Below is a small trained network, with its code and all its weights. Each question gives an input and a class and asks what happens when units are switched off, that is, made to give their printed mean instead of their output.

import numpy as np


def w(rows, s, z=0):
    codes = np.array(rows[::2]) - 128.0
    scale = np.full(codes.shape[1], s)
    scale[-1] = z or s
    return codes * scale


def f(y):
    return y / 2 * (1 + np.tanh(0.7978845608 * (y + 0.044715 * y**3)))


def log_softmax(a):
    a = a - a.max(-1, keepdims=True)
    return a - np.log(np.exp(a).sum(-1, keepdims=True))


def net(x, mask):
    res = np.array(x, float).reshape(1, 4) / 4 @ E
    y = f(res @ A[0][:, :-1].T + A[0][:, -1])
    res = res + np.where(mask, y, B[0][:, -1]) @ B[0][:, :-1]
    return log_softmax(res[-1] @ U[:, :-1].T + U[:, -1])


A, B = {}, {}
E = w([
[134,38,240,186,127,179,143],'x0',
[99,120,92,184,180,201,77],'x1',
[224,139,76,151,77,113,9],'x2',
[166,67,94,43,219,130,97],'x3',
],0.011)
A[0] = w([
[150,116,116,71,159,106,110,179],'neuron 1',
[165,157,80,96,119,109,88,163],'neuron 2',
[28,150,119,102,142,134,161,165],'neuron 3',
[124,110,146,180,85,145,82,140],'neuron 4',
[152,167,129,184,93,191,86,168],'neuron 5',
[95,132,99,137,74,123,172,87],'neuron 6',
[108,172,134,132,43,89,127,155],'neuron 7',
[76,119,115,125,166,188,129,197],'neuron 8',
[116,39,158,108,152,159,132,247],'neuron 9',
[114,162,102,159,151,124,100,69],'neuron 10',
[108,111,68,86,187,125,145,146],'neuron 11',
[111,200,69,132,168,143,84,138],'neuron 12',
[96,72,170,152,124,188,165,178],'neuron 13',
[128,116,143,80,103,24,158,194],'neuron 14',
[138,124,117,187,109,171,88,153],'neuron 15',
[137,117,125,145,120,101,76,236],'neuron 16',
[83,164,78,120,140,159,97,168],'neuron 17',
[1,181,142,138,160,141,175,173],'neuron 18',
[102,45,124,105,242,196,117,253],'neuron 19',
[98,68,183,135,93,146,100,144],'neuron 20',
[91,176,158,100,110,114,189,235],'neuron 21',
[156,96,174,158,171,192,101,147],'neuron 22',
[145,168,58,85,113,85,105,55],'neuron 23',
],0.012,0.0039)
B[0] = w([
[85,119,184,157,136,120,161,200],'neuron 1',
[217,189,157,142,189,164,74,234],'neuron 2',
[109,143,184,89,180,95,184,200],'neuron 3',
[124,180,76,83,160,196,140,190],'neuron 4',
[211,139,96,99,140,138,134,210],'neuron 5',
[98,126,167,217,131,94,156,163],'neuron 6',
[74,140,186,101,189,94,123,210],'neuron 7',
[150,101,144,83,179,84,114,184],'neuron 8',
[132,133,84,183,99,72,17,223],'neuron 9',
[168,90,96,161,115,148,133,155],'neuron 10',
[123,92,181,135,131,53,152,192],'neuron 11',
[185,116,72,186,81,193,16,215],'neuron 12',
[165,185,128,172,187,144,101,219],'neuron 13',
[113,174,142,127,96,132,139,225],'neuron 14',
[197,163,118,56,179,147,173,194],'neuron 15',
[136,164,188,74,139,154,145,196],'neuron 16',
[212,111,79,196,80,143,28,186],'neuron 17',
[144,173,240,42,178,89,161,234],'neuron 18',
[172,159,163,169,217,2,16,254],'neuron 19',
[83,136,33,102,120,240,134,192],'neuron 20',
[66,161,176,128,122,81,163,217],'neuron 21',
[81,100,105,139,61,79,139,206],'neuron 22',
[212,178,123,103,134,171,156,231],'neuron 23',
],0.008,0.012)
U = w([
[84,149,139,167,76,152,128,127],'0',
[151,197,146,106,184,125,106,214],'1',
[129,102,65,71,114,171,203,2],'2',
[130,7,99,193,111,98,78,100],'3',
[149,131,76,149,23,183,109,138],'4',
[93,115,171,90,107,76,172,81],'5',
],0.014,0.0037)

Each question gives the input, the list of numbers given to net, and the class t.
The units are the neurons (one row each of A and B). Each row of codes is followed by its name. A weight is (code - 128) times the scale printed after its matrix; where a second scale follows, it is the last column's (A, B and U).
mask holds one flag per neuron, in row order. A switched-off neuron (its flag False) gives its mean, the last column of its row in B, instead of its output. The means were averaged over made-up inputs and are rounded, as every weight is.
A unit's drop is (log p(t) with every unit on - log p(t) with that unit switched off) / (log p(t) with every unit on - log p(t) with every unit switched off).
The circuit of an input: a set's keep is (log p(t) with only the set's units on - log p(t) with every unit switched off) / (log p(t) with every unit on - log p(t) with every unit switched off). Starting from the 12 units with the biggest drops (on a tie, the unit counted first), units are removed one at a time, each time the one whose removal leaves the highest keep (on an exact tie, the one counted first), for as long as the keep stays at least 0.8.
units of the circuit, in order: the units of the circuit, biggest drop first
unit that matters most: the unit with the biggest drop
top k neurons: the k neurons with the biggest drops, biggest first
drop of u: that unit's drop, to one decimal
input [-5,-2,-8,8], class 5: units of the circuit, in order -> neuron 11; neuron 2
input [8,8,-2,5], class 3: units of the circuit, in order -> neuron 22
input [2,3,4,-2], class 4: units of the circuit, in order -> neuron 19; neuron 18
input [7,-7,6,-2], class 4: units of the circuit, in order -> neuron 19; neuron 18
input [2,7,1,2], class 3: units of the circuit, in order -> neuron 18; neuron 22; neuron 2
input [-5,0,2,-2], class 4: top 3 neurons -> neuron 19; neuron 18; neuron 12
input [5,-6,-6,-2], class 5: top 3 neurons -> neuron 2; neuron 21; neuron 19
input [7,-8,3,3], class 4: top 2 neurons -> neuron 19; neuron 20
input [3,4,5,-5], class 2: top 2 neurons -> neuron 19; neuron 15
input [-8,8,6,2], class 4: top 2 neurons -> neuron 12; neuron 17
input [-4,6,1,5], class 3: drop of neuron 12 -> 0.2
input [-3,5,3,-5], class 4: drop of neuron 18 -> 0.1
input [7,-6,5,-2], class 4: drop of neuron 20 -> 0.1
input [-8,-3,-6,3], class 5: unit that matters most -> neuron 11
